[[151 136]
 [121 125]
 [130 142]
 [130 133]]
|
[[151 136]
 [121 125]]

[[107 117]
 [104 129]
 [105 124]
 [109 144]
 [105 133]]
|
[[107 117]
 [104 129]]

[[134 139 117 122 115]
 [121 130 156 116 129]
 [126 130 120 132 139]
 [124 143 147 128 137]
 [134 140 134 119 111]]
|
[[134 139]
 [121 130]]

[[148 107 102]
 [150 106 105]
 [105 151 152]
 [108 148 154]]
|
[[148 107]
 [150 106]]

[[107 122]
 [135 152]
 [137 106]
 [107 151]
 [133 125]]
|
[[107 122]
 [135 152]]

[[156 153 103 100]
 [126 130 127 130]
 [129 129 127 127]
 [106  99 157 150]
 [129 125 131 126]]
|
[[156 153]
 [126 130]]
---
[[140 140 104 112 112 139 140 113 106 128 128 141]
 [141 141 108 114 114 141 142 115 110 128 128 142]]
|
[[141 128 128 106 113 140 139 112 112 104 140 140]
 [142 128 128 110 115 142 141 114 114 108 141 141]]

[[114 129 104 119]
 [155 118 113 139]
 [131 118 118 116]
 [149 120 118 134]
 [153 127 113 148]
 [131 136 100 144]
 [116 136 105 131]]
|
[[119 104 129 114]
 [139 113 118 155]
 [116 118 118 131]
 [134 118 120 149]
 [148 113 127 153]
 [144 100 136 131]
 [131 105 136 116]]

[[150 140 119]
 [130 113 142]
 [110 133 111]]
|
[[119 140 150]
 [142 113 130]
 [111 133 110]]

[[127 104 125 111 134]
 [136 113 120 124 150]
 [128 104 127 111 134]]
|
[[134 111 125 104 127]
 [150 124 120 113 136]
 [134 111 127 104 128]]

[[128 135 125 118 125 128 121 134 129 132 147 137 134 128 128]
 [123 129 122 118 123 114 119 125 122 134 152 138 130 116 113]
 [125 126 124 118 123 139 121 138 137 132 137 126 129 138 139]
 [120 113 121 121 122 127 123 132 131 136 131 122 122 129 129]
 [138 145 137 144 139 109 139 111 112 119 123 141 134 110 108]]
|
[[128 128 134 137 147 132 129 134 121 128 125 118 125 135 128]
 [113 116 130 138 152 134 122 125 119 114 123 118 122 129 123]
 [139 138 129 126 137 132 137 138 121 139 123 118 124 126 125]
 [129 129 122 122 131 136 131 132 123 127 122 121 121 113 120]
 [108 110 134 141 123 119 112 111 139 109 139 144 137 145 138]]

[[125 134 133 123 122 127 134 131]
 [123 136 133 129 125 118 130 127]
 [141 115 123 129 125 140 128 134]
 [125 135 136 124 119 125 136 132]
 [127 128 127 117 127 133 132 131]
 [130 122 120 126 136 130 122 125]
 [115 144 140 129 123 106 133 127]
 [127 127 129 131 128 129 128 128]
 [120 138 137 120 121 125 137 132]
 [127 129 130 124 124 129 132 131]
 [138 119 121 135 131 138 123 127]]
|
[[131 134 127 122 123 133 134 125]
 [127 130 118 125 129 133 136 123]
 [134 128 140 125 129 123 115 141]
 [132 136 125 119 124 136 135 125]
 [131 132 133 127 117 127 128 127]
 [125 122 130 136 126 120 122 130]
 [127 133 106 123 129 140 144 115]
 [128 128 129 128 131 129 127 127]
 [132 137 125 121 120 137 138 120]
 [131 132 129 124 124 130 129 127]
 [127 123 138 131 135 121 119 138]]
---
[[125 116 139]
 [134 135 123]
 [131 136 130]
 [142 143 115]
 [140 154 118]]
|
[[134 135 123]
 [131 136 130]]

[[126 144 130 124]
 [121 124 135 153]
 [121 123 121 122]
 [133 125 116 113]
 [136 128 134 123]]
|
[[121 124 135]
 [121 123 121]]

[[110  99 142 152 117]
 [132 135 125 122 131]
 [129 128 134 131 130]]
|
[[132 135 125]
 [129 128 134]]

[[144 145 145 143 145]
 [124 124 124 124 124]
 [105 105 105 107 103]
 [123 124 124 124 124]
 [125 124 123 127 121]]
|
[[124 124 124]
 [105 105 105]]

[[142 123 130]
 [156 139 138]
 [116 131 128]]
|
[[156 139 138]
 [116 131 128]]

[[123 147 110]
 [118 131 133]
 [107 149 121]]
|
[[118 131 133]
 [107 149 121]]

[[143 137 151 135 127]
 [130 120 137 143 130]
 [120 127 140 124 141]
 [139 130 117 129 128]
 [133 117 149 147 145]]
|
[[130 120 137]
 [120 127 140]]

[[129 133 126 126]
 [106 126 130 128]
 [153 131 123 130]]
|
[[106 126 130]
 [153 131 123]]
---
[[128 120 120 139 134]
 [119 137 122 143 113]
 [130 151 140 111 127]]
|
[134 143 140]

[[138 128]
 [149 124]
 [121 129]]
|
[128 149]

[[129 126 125 130]
 [156 137 118 135]
 [130 131 128 128]]
|
[130 118 131]

[[128 141 146 127]
 [129 129 128 127]
 [130 130 129 123]
 [128 128 128 127]
 [125 116 104 143]]
|
[127 128 130 128]

[[141  99 121 109]
 [113 100 156 114]
 [103 144 103 121]
 [ 99 121 115 140]
 [117 131 106 120]]
|
[109 156 144  99]

[[134 155 142]
 [ 98 115 124]
 [ 98 117 125]]
|
[142 115  98]

[[132 119 112 157 151]
 [157 106 134 151 150]
 [141 111 127 105 140]
 [141 140 103  99 107]]
|
[151 151 127 140]
---
[[137 109 147]
 [153 129 113]
 [145 135 107]
 [110 120 149]]
|
[[137 109]
 [153 129]]

[[133 118 154]
 [134 126 149]]
|
[[133 118]
 [134 126]]

[[122 115 130 120 145]
 [121 111 129 119 157]
 [138 133 122 136 127]]
|
[[122 115]
 [121 111]]

[[134 129 118 133 120]
 [124 128 123 151 124]
 [129 119 132 123 143]]
|
[[134 129]
 [124 128]]

[[125 130 136 124]
 [150 119 128 138]]
|
[[125 130]
 [150 119]]

[[128 128 128 121]
 [126 127 131 122]
 [107 147 144 128]
 [112 126 142 124]]
|
[[128 128]
 [126 127]]
---
[[126 132 122]
 [139 139 121]
 [123 116 149]
 [128 126 130]
 [113 145 113]
 [124 136 127]
 [140 139 123]
 [150 140 128]
 [143 135 116]]
|
[[126 139 123 128 113 124 140 150 143]
 [132 139 116 126 145 136 139 140 135]
 [122 121 149 130 113 127 123 128 116]]

[[126 128 127 127 128 125 128 128]
 [129 102 128 155 102 156 128 128]]
|
[[126 129]
 [128 102]
 [127 128]
 [127 155]
 [128 102]
 [125 156]
 [128 128]
 [128 128]]

[[130 128 126 128 127 130 129 129 127 128 126 129 127]
 [122 129 124 121 135 139 113 125 135 126 143 126 153]
 [127 128 129 128 129 128 127 127 129 128 129 128 129]]
|
[[130 122 127]
 [128 129 128]
 [126 124 129]
 [128 121 128]
 [127 135 129]
 [130 139 128]
 [129 113 127]
 [129 125 127]
 [127 135 129]
 [128 126 128]
 [126 143 129]
 [129 126 128]
 [127 153 129]]

[[128 118]
 [132 140]
 [129 103]
 [125 106]]
|
[[128 132 129 125]
 [118 140 103 106]]

[[135 139 121 118]
 [131 138 120 120]
 [126 130 122 127]
 [141 144 112 106]
 [126 130 128 131]
 [121 118 134 142]
 [124 116 139 141]]
|
[[135 131 126 141 126 121 124]
 [139 138 130 144 130 118 116]
 [121 120 122 112 128 134 139]
 [118 120 127 106 131 142 141]]

[[125 144 124 135 157 156 137]
 [139 130 124 137 144 140 123]
 [131 134 125 139 152 151 137]]
|
[[125 139 131]
 [144 130 134]
 [124 124 125]
 [135 137 139]
 [157 144 152]
 [156 140 151]
 [137 123 137]]

[[129 126 123 125 127 126 131 129 127 127 126 124]
 [130 133 113 124 147 130 117 113 138 125 122 118]
 [132 129 111 122 132 118 152 134 139 124 116 109]
 [147 143 101 132 146 136 134 122 153 140 109 132]
 [126 127 123 137 133 119 135 129 127 118 126 134]
 [124 124  99 117 147 128 158 122 130 132 122 123]]
|
[[129 130 132 147 126 124]
 [126 133 129 143 127 124]
 [123 113 111 101 123  99]
 [125 124 122 132 137 117]
 [127 147 132 146 133 147]
 [126 130 118 136 119 128]
 [131 117 152 134 135 158]
 [129 113 134 122 129 122]
 [127 138 139 153 127 130]
 [127 125 124 140 118 132]
 [126 122 116 109 126 122]
 [124 118 109 132 134 123]]

[[127 121]
 [109 138]
 [130 126]
 [125 131]
 [129 121]
 [104 147]
 [116 140]
 [127 122]]
|
[[127 109 130 125 129 104 116 127]
 [121 138 126 131 121 147 140 122]]
---
[[119 153 132 149 153]
 [124 115 124 115 131]]
|
[153 115]

[[106 143 142]
 [115 130 143]
 [120 122 134]]
|
[142 130 120]

[[137 120]
 [135 125]
 [106 125]]
|
[120 135]

[[143 143 102 113 115]
 [140 135 107 123 103]]
|
[115 123]

[[114 119 131 121]
 [120 114 140 118]
 [120 122 135 152]
 [140 122 127 142]
 [147 127 138 116]]
|
[121 140 122 140]

[[135 128]
 [130 105]]
|
[128 130]
